[130 109 130 130] : rav
[162  96 119  90] : gok
[118  99 156 138] : sel
[108 161  86 158] : Ponik
[176 176  89 176] : sopub
[147 123 129 119] : gifol
count sopub: [88] : 0
count rav: [129] : 0
rev: [176  89 176] : sopub
rev: [ 90 119  96] : gok
which: [176 176  89 176] : sopub
which: [130 109 130 130] : rav
count sopub: [176] : 3

[129 128 128 128 128 129 128 128 128 129 177 182 185 185 185 183] = zib
[131 134 143 160 174 181 183 185 185 185 185 132 185 185 185 186] = lis
[128 127 130 128 129 129 133 141 155 171 179 184 184 184 185 185] = Fudu
[127 129 129 128 128 128 130 128 130 131 136 148 164 176 182 184] = sezu
[131 138 152 167 179 182 184 185 185 184 184 185 184 185 185 186] = kir
[128 128 127 129 128 130 133 143 143 173 181 183 185 186 184 186] = Suga
[184 129 130 137 151 169 177 182 184 185 186 184 185 184 184 184] = deral
[137 147 164 176 181 184 184 185 184 185 185 185 184 185 185 184] = bafe
[128 128 127 129 128 129 131 131 147 165 177 182 147 185 185 185] = pupaf
[133 159 159 174 181 184 184 185 184 184 185 185 185 185 185 185] = Zosa
[128 128 127 129 128 130 133 143 159 173 181 183 186 185 185 186] = dapem
[128 128 128 127 128 128 129 129 133 141 155 171 179 184 183 185] = Podu
count pupaf: [131] : 2
count Zosa: [185] : 7
rev: [185 185 185 147 182 177] : pupaf
which: [128 128 128 127 128 128 129 129 133 141 155 171 179 184 183 185] : Podu
count Suga: [142] : 0
rev: [184 179 171 155 141 133 129 129 128 128 127 128] : Podu

[142 173 142 122] : tik
[ 97 112 101 116] : mak
[174 139 174 174] : Rifud
[131 118 129 120] : losa
[122 151 122 122] : Fel
[125 109 143 103] : Gab
[154 101 112 116] : gabi
[ 99 123 106 154] : Viguz
[125 109 143 117] : numus
count Fel: [122] : 3
count tik: [142] : 2
which: [125 109 143 103] : Gab
count Rifud: [174] : 3
rev: [116 112 101] : gabi

[154 137 134 135 168 150 138 126 109 140 116  91 113 142 132 120 145 117
 125 139 117 138 139 111 108 143 129 135 151] -> zomo
[162 136 140 134 161 148 129 126 101 139 108  82 113 147 133 124 148 115
 140 151 122 137 145 115 103 148 149 136 147] -> vero
[150 135 136 113 130 134 108 148 101 147 126 113 129  82 139 126 145 113
 130 142 122 122 138 119 110 140 134 139 149] -> korug
rev: [133 147 113  82 108 139 101 126 129 148 161 134] : vero
rev: [147 113  82 108 139 101 126 129] : vero
rev: [124 133] : vero
count vero: [147] : 2
rev: [117 139] : zomo
count vero: [148] : 3
count korug: [129] : 1

[108 128 141 126 107 183 139 134 105 148 150 127 131 106] -> Fakav
[161 140 141 134 174 121 168 110 115 121 117 132 108 185] -> funo
[105 148 152 127 115 142 132 137 133 173 146 116 151 101] -> kunif
[138 138 123 140 154 106 140 138 138 140 141 101 140 140] -> beza
[138 135 142 139 143 143 143 143 117 123 110 143 123 123] -> Kaz
count Kaz: [144] : 0
rev: [101 141 140 138 138 140 106] : beza
count beza: [138] : 4
count beza: [140] : 5
count funo: [132] : 1
count Kaz: [142] : 1
rev: [127 150 148 105] : Fakav

[141 142 137 131 113 134 109]  roz
[126 148 134  90 128 111 129]  ruf
[132 129 123 113 153 139 126]  kazo
[ 99  95 121 114 149 119 140]  gufa
[ 78 123 136 123 123 144 123]  Nad
[ 78 123  78  78 135 107 121]  dogak
[ 90 124 147 141 119 109 143]  mis
[112 110 106  94 110 123 146]  sorev
[ 97 113  90 112 121 112 133]  Daz
[142  99 138 144 140 147 102]  tovo
count dogak: [78] : 3
count Nad: [123] : 4

[139 137 130 103 158  84 119 161 146]  Revi
[153 113 100 143 129 105 119  89 144]  bom
[139 137 130 103 158  84 160 161 146]  Poto
[121 137 128 121 159 121 131  96 159]  tuvas
rev: [105 129 143 100] : bom
count tuvas: [159] : 2

[114 138 138 118 118 124 139 136 128 140 111 141 118 142 138 137 138 140
 128 150 113 123 107 141 131 142 125 138 131] : Nopu
[124 131 138 126 122 123 142 135 126 132 158 135 126 136 137 133 146 137
 129 144 114 118 118 138 132 144 126 134 138] : Retuk
[124 131 134 126 122 123 142 135 126 132 118 135 126 136 137 133 146 137
 129 144 114 118 118 138 132 144 126 134 133] : Poku
[141 115 143 173 145 120 139 124 113 127 158 121 115 127 144 140 150 127
 132 128 131 125 127 126 130 147 126 120 138] : Sitek
[124 131 132 123 122 124 143 137 126 133 137 136 118 135 126 136 139 137
 129 146 111 122 114 137 132 145 125 133 132] : dup
[124 131 132 123 122 124 143 137 126 133 114 136 126 137 138 132 139 137
 129 146 111 122 114 137 132 145 125 133 137] : guza
[112 138 136 118 118 124 140 137 128 139 110 141 126 106 136 132 137 139
 126 150 113 131 106 106 137 142 119 136 130] : dapu
count dapu: [137] : 3
rev: [137 136 126 135 118] : Poku
rev: [138 142] : Nopu
rev: [135 158] : Retuk

[138 109  92 162 138 154 119 148 130  88 135 162 126 126 106 150 112 135
 132  95 125 115 106 119 145 174 132 137 122 148 140 108  90 103 123 110
 101 126 128 145 131 149 143 134 131]  bosez
[126 119  81 142 152 122 117 126 154 116 122 124 124 122 147 127 136 115
 101 134 107  80 132 137 109  94 101 139 128 106 130 102 106 137 132 139
  97 138 143  83  90 142 137 122 122]  kab
[157  99 112 133 148 109 124 130 139 106 121 104 126 138 149 138 124 132
 117 156 102 105  96 148 105  84 113 152  99 122 120 121 151 139 151 159
 113 154 142  87 106 119 114 128 114]  Kereb
count bosez: [150] : 1
rev: [119 106  87 142 154] : Kereb
rev: [124 109 148] : Kereb
rev: [109 137] : kab

[113 115 120 130 106 125  94  89 106 129 143 141 117 162 106  98 146 135
 101  81 105 130 111 157 142 131 119 126 130 150 127] : pufez
[104 106 151 161 109 135 122  88 107 127 111 132 129 175 117 103 164 146
 126  94 103 130 132 139 118 134  85 130 137 145 114] : buka
[115 136 134 117 143 129 105  84 131 156  96 156 108 120 108 103 130 166
 108 125 102 109  96 131 118  97 143 136 181 162 142] : mev
[ 74 114 184 155 115 131 140  78 114 129 109 133 131 175 114 115 154 165
 123 110  94 141 143 123  85 153  94 125 170 158 115] : Zuli
[ 71 120 155 117 119 108 123  81 116 144 159 141 126 150  99 117 134 156
  91 102  91 151 109 142 107 154 144 119 161 170 142] : Ralo
[130 111 157 142 133 119 126 100  99 135 128 127 133 172 117  90 178 122
 122  75 111 122 106 162 157 111  78 134  87 134 122] : Nevar
rev: [126 119 133 142] : Nevar
rev: [126 119 131 142 157 111 130] : pufez

[118 158 138  74]  Puvo
[143 135 134  74]  bibo
[118 158 118 134]  duzed
rev: [ 74 134 135] : bibo
count duzed: [134] : 1

[ 95 137 137 137 136] = Fubod
[106 141 141 158  96] = lokef
[171 144  90 162  94] = funa
[185 155  69 156 104] = sani
[122 134 137 101 161] = lum
[107 150  71 150 107] = Dini
count lokef: [141] : 2
count Fubod: [137] : 3
count Dini: [107] : 2

[176 140 159 116 140 132 140 120 119 140] = nul
[121 134 142 141 176 125 141 139 120 143] = Finif
[117 135 159 116 140 132 118 120 119 140] = Dep
rev: [125 176] : Finif
count nul: [140] : 4

[134 132 136 136] -> Lomel
[134 132 142 130] -> Gef
[138 142 136 133] -> zud
[132 130 137 131] -> dopar
[130 129 135 147] -> kidu
[134 132 132 141] -> rabav
[132 132 141 132] -> rek
[141 175 130 141] -> dos
[137 137 135 137] -> kesab
[140 143 136 132] -> Munaf
which: [132 132 141 132] : rek
count kesab: [137] : 3
count dos: [140] : 0
which: [134 132 132 141] : rabav
count rek: [132] : 3
rev: [142 138] : zud

[125 119 141 125 121 103 118 115  92 124 116 133 137 130 117 103 148 126
 151 153 124 163 124 128 144 140 146 100  95 111 133 102 124 118 107 149
 104 125 112 140 103 162 145 143 143 148 112 103 106 114 118 154 139 164
 113 141 145 153 107 137 132 157 128 107] = Doru
[ 95 111 133 102 124 121 118 115  92 120 116 133 137 130 119 129 148 126
 151 153 124 163 124 128 144 165 144 100  95 106 104 102 124 118 107 149
 104 115 110 140 103 162 145 143 143 148 112 103 106 114 103 154 138 164
 113 141 145 153 107 137 132 123 128 107] = tipod
[125 115 141 125 118 103 118 115  92 120 116 133 137 130 119 103 148 126
 151 153 124 163 124 128 144 140 118 100  95 111 133 102 124 118 107 149
 104 140 110 140 103 162 145 143 140 148 112 103 106 114 118 154 138 164
 113 141 145 153 107 137 132 157 128 107] = kefel
which: [125 115 141 125 118 103 118 115  92 120 116 133 137 130 119 103 148 126
 151 153 124 163 124 128 144 140 118 100  95 111 133 102 124 118 107 149
 104 140 110 140 103 162 145 143 140 148 112 103 106 114 118 154 138 164
 113 141 145 153 107 137 132 157 128 107] : kefel
count kefel: [118] : 5
count tipod: [103] : 3
which: [ 95 111 133 102 124 121 118 115  92 120 116 133 137 130 119 129 148 126
 151 153 124 163 124 128 144 165 144 100  95 106 104 102 124 118 107 149
 104 115 110 140 103 162 145 143 143 148 112 103 106 114 103 154 138 164
 113 141 145 153 107 137 132 123 128 107] : tipod
rev: [145 141 113 164 138 154 103 114 106 103] : tipod

[139 116 119 130 130] = Baro
[ 69 118  83  69 136] = tazot
[107 107 107 130  91] = ruge
[131 118  83  69 136] = Fod
[ 67 135 177  83 106] = zof
count tazot: [118] : 1
count ruge: [108] : 0
which: [107 107 107 130  91] : ruge

[137 134 112 131 117 121 133]  Zoli
[ 94 115 182 110 133 139 108]  buk
[146 126  93 138 132 134 138]  dede
[141 132 106 138 122 121 134]  lomo
[152 139  90 144 123 118 142]  Vako
[164 128  72 148 128 132 145]  sugo
[120 123 149 121 124 136 116]  zozu
[125 113 161 126 113 126 141]  bugik
[148  72 148 113 126 128 148]  nemol
[125 125 125 116 125 116 131]  rifu
count nemol: [147] : 0
count rifu: [116] : 2
rev: [128 126 113 148  72 148] : nemol
rev: [126 113 148  72 148] : nemol
rev: [148  72 128] : sugo

[133 126 120 140 123 126 124 122 123 122 136 120 135 138 116 132 132] -> gevi
[120 118 134 123 136 137 136 118 136 136 123 134 121 123 133 121 120] -> Revo
[102  95  95  94 152 156 154  95 153 140 108 140  95 113 140 103  95] -> zumu
[126 128 133 122 131 167 131 128 131 131 124 132 126 123 132 125 126] -> keper
[ 85  90 168  94 172 176 174  92 168 176  88 171  85  94 168  89 176] -> dazum
[155 159 111 145 109 106 107 121 108 109 150 112 153 146 117 154 155] -> Felos
rev: [176  89 168  94  85 171  88 176 168  92 174] : dazum
count dazum: [169] : 0
count gevi: [119] : 0
count zumu: [94] : 1
rev: [124 126] : gevi

[128 126 109 127 119 126 128 116 102 136] = Fura
[130 146 122 100 109 159 103 129 162 103] = Senib
[136 130 104 116 170 103 129 130 129 170] = mugus
[120 108 133 156 133  92 158 122  78 163] = nepo
[136 130 104 116 126 129 123 120 119 119] = Noka
[107 100 147 170 147  76 179 128  93 171] = Mozi
[ 95 120 169 157 153 105 145 132 118 158] = Garo
[ 95 120 169 157 153 105 145 132 143 158] = sal
[163 139  91  88 103 151 105 127 105  97] = Bota
[ 98 147 170 147  76 179 128 128 104 109] = lib
[119 101 151 169 152  77 169 140  96 167] = zif
count mugus: [130] : 2
rev: [128 179  76 147 170 147 100] : Mozi

[167 113 139 117  99 148 168 131 122 154] = dudit
[123 135 141  98 104  86 168 131 114 154] = Bazes
[123 135 135  98 168  86 168 131 114 154] = sez
[140 102 133 130 105 160 152 118 113 154] = nusa
count sez: [168] : 2
rev: [168  86 168  98 135] : sez

[141 149 148 132 103 116 115 111 115 142 144 122 110 111 112 112 113 118
 113 112 117 120 142 120 113 146 144 116 136 117 114 115 143 114 113 140
 118] = tafa
[111 138 129 122 133 112 114 114 119 139 132 117 113 114 118 117 116 113
 113 122 114 113 136 109 111 136 129 112 138 115 116 116 128 113 112 138
 113] = rik
[113 120  92 171  89 178 177 178 173  84  89 175 178 178 175 176 176 176
 178 172 176 176  86 173 179  85  93 177  84 175 176 175  94 178 179  85
 176] = Dulor
[153 168 178  76 179  85  82  79  82 177 181  91  79  78  78  78  79  88
  81  77  85  90 179  95  82 181 180  87 168  85  80  82 179  81  82 175
  89] = Dito
[111 138 129 122 133 178 114 114 119 139 132 117 113 114 118 117 116 113
 113 122 114 113 136 109 111 136 129 112 138 115 116 116 128 113 112 138
 113] = Lopi
[132 141 148 103 149 108 106 103 108 149 151 114 102 103 104 104 104 111
 105 104 109 112 150 113 105 152 150 109 141 109 105 108 149 105 105 147
 111] = Ledo
[104 105  95 165  96 156 159 160 162 100  95 155 159 160 163 162 161 154
 158 165 157 154  98 149 156  97  94 153 105 158 161 159  94 159 157 101
 154] = Bova
rev: [149 103 148 141 132] : Ledo
rev: [ 86 176 176 172 178 176 176 176 175 178 178 175] : Dulor
which: [111 138 129 122 133 112 114 114 119 139 132 117 113 114 118 117 116 113
 113 122 114 113 136 109 111 136 129 112 138 115 116 116 128 113 112 138
 113] : rik
rev: [ 79  82  85 179] : Dito

[119 102  98 109 130 120 102 102] -> dovep
[105  98 109 130 120 129  80 162] -> kunos
[126 124 134 133 133 110 131 115] -> mep
[140 135 101 117 163 101 134 171] -> Kemad
[106 122 154 147  90 166 132 140] -> Fepas
rev: [102 102 120 130 109  98 102] : dovep
count dovep: [102] : 3

[141 142 131 137 130 121 109 117 141 134 148 138 135 126] -> gude
[ 94 134 147 100 115 131 144 132 116 157 120 120 102 144] -> Neve
[137 141 116 136 152 121 110 141 146 120 111 120 164 118] -> tefum
[137 141 116 136 152 121 110 141 146 120 111 120 164 112] -> fek
[127 125 127 137 145 119  95 154 156 113 137 129 151 113] -> radu
[154 140 103 146 128 110 154 158 167 116 124 151 154 105] -> Futi
[118 110 127 112 112 119 148 129 110 126 115 105  83 105] -> vele
[148 158  98 143 144 137 108 145 157 111 134 163 144 115] -> lali
[128 101 128 119 116 134 151 110 117 130 147 104 105 130] -> kekar
[117 103 146 117 126 119 126 133 114 138 130 110 111 104] -> kofa
[141 133 134 132 131 140 118 144 151 126 157 135 155 118] -> Nizo
[122 119 141 114 111 133 143 114 116 141 138 116 111 155] -> tem
count radu: [114] : 0
count vele: [105] : 2
count Futi: [140] : 1

[ 90  97 103 120 123 139 168  90  90 125 146 177  90 131 123  78] -> Ral
[110  84  99 119 125 143 128 105  86 162 143 146 136 124 118  87] -> tido
[133 174 115 104 158 108 118 126 153 151 163  91 161 124 156 132] -> Lep
[133 119 118 137 122 118 118 115  90 171 118 111 148 133 117 172] -> fegif
count fegif: [118] : 4
count Ral: [124] : 0
count Lep: [114] : 0
rev: [120 103] : Ral

[ 90 114 102  89] = noti
[ 98  90 147 140] = vikin
[161  95 161  95] = Rabag
[175 141 172 171] = depe
[153 142 104 166] = lotaz
[171  97  80 151] = fufu
[149  87 114 142] = Katu
[160 147 150  86] = vuz
count Katu: [114] : 1
count Rabag: [160] : 0

[125 117 151 116  96 113  88 107 134 125 124 110 177 147 133 124 154 134
 124 143  90 144 121 180 110 141  97 121 146 138 163 131 114  96 155 145
 130 139 136]  letib
[125 124 135 125 119 125 118 123 132 127 129 137 140 116 134 125 132 134
 126 129 113 132 128 102 123 132 123 125 131 134 135 127 123 128 131 133
 122 128 130]  Zigor
[125 124 135 125 119 125 118 123 132 127 129 137 140 116 134 125 132 134
 126 129 113 102 132 128 123 132 123 125 131 134 135 127 123 128 131 133
 122 128 130]  vapen
[125 124 135 125 119 125 118 123 132 127 129 137 140 116 134 125 132 134
 126 129 128 132 113 102 123 132  97 117 147 141 165 126 112 111 159 145
 131 139 136]  rekom
which: [125 124 135 125 119 125 118 123 132 127 129 137 140 116 134 125 132 134
 126 129 113 132 128 102 123 132 123 125 131 134 135 127 123 128 131 133
 122 128 130] : Zigor
rev: [130 145] : letib
rev: [133 147 177 110 124] : letib
count letib: [96] : 2
count letib: [151] : 1
rev: [102 128 132 113] : Zigor

[102 103 131 160 130] : Tefuz
[104  95 158 164 126] : luvun
[ 93 109 182 182 109] : siboz
[157 162  88  85 133] : Mupu
[ 90 181  88 186 112] : vupil
count siboz: [182] : 2
rev: [ 88 162] : Mupu

[118 132 123 124 119 128 181 114 105 139 136 116 133 131 129  76 137]  posar
[133 118 131 124 119 128 181 105 105 139 136 116 133 131 131 131 137]  derat
[132 118 132  76  76 128 179 116 105 139 132 132 133 131 132  76  77]  kad
[134 118 132 124 119 139 183 182 104 139 183 116 183 131 129  76 137]  kebid
[133 118 132 124 119 128 181 114 105 139 136 116 133 131 129  76 137]  vanu
[133 124 132 118 119 128 181 114 105 139 136 116 133 131 129  76 137]  seza
[ 77 118 132 124 120 128 181 114 105 139 136 116 133 131 129  76 137]  motak
which: [133 118 132 124 119 128 181 114 105 139 136 116 133 131 129  76 137] : vanu
count derat: [130] : 0
rev: [124 131 118] : derat
count kebid: [183] : 3
count kad: [76] : 3
rev: [132 118 132] : kad
count derat: [105] : 2

[107 156  98  91 104 165 143 126 101 129 158 138 144 123 130 104 133 137
 129 113 125 113 113 135 126 142 110  97 137 129 164 120 133 116] -> sufu
[123 151 115  87 117 150 122 138 127 170 147 153 144 117 104 125 116 156
 167 116 164 118 124 123 127 123 137 120 122  87 100 116  98 131] -> zalir
[115 122 115  87 117 150 122 138 127 170 147 153 122 117 153 125 137  97
 153 116 164 118 124 123 127 123 137 122 122  87 100 116 153 131] -> vop
count zalir: [98] : 1
rev: [100  87 122 120] : zalir
count vop: [152] : 0
count vop: [122] : 5
rev: [123 144 138 158 129 101] : sufu
which: [123 151 115  87 117 150 122 138 127 170 147 153 144 117 104 125 116 156
 167 116 164 118 124 123 127 123 137 120 122  87 100 116  98 131] : zalir
rev: [153  97 137 125 153 117 122 153 147 170 127] : vop

[131 118 117 163 142 110 172 155 177 149  99 149 154 155 123 177  99 114] : Gikub
[132 120 126 104 134 128 125 105 174 139 135 148 145 156 125 156 127 112] : suz
[ 85 123 145 110 139 132 119 126 104 163 140 158 139 113 101 164 154  97] : nifo
[157 158  90  99 148 121  97 138 105 117 133 140 105 129 158 128 121 127] : Mavi
rev: [127 121 128 158] : Mavi
count Gikub: [155] : 2
count Mavi: [158] : 2
count suz: [103] : 0
count Mavi: [129] : 1
rev: [104 126 119 132] : nifo

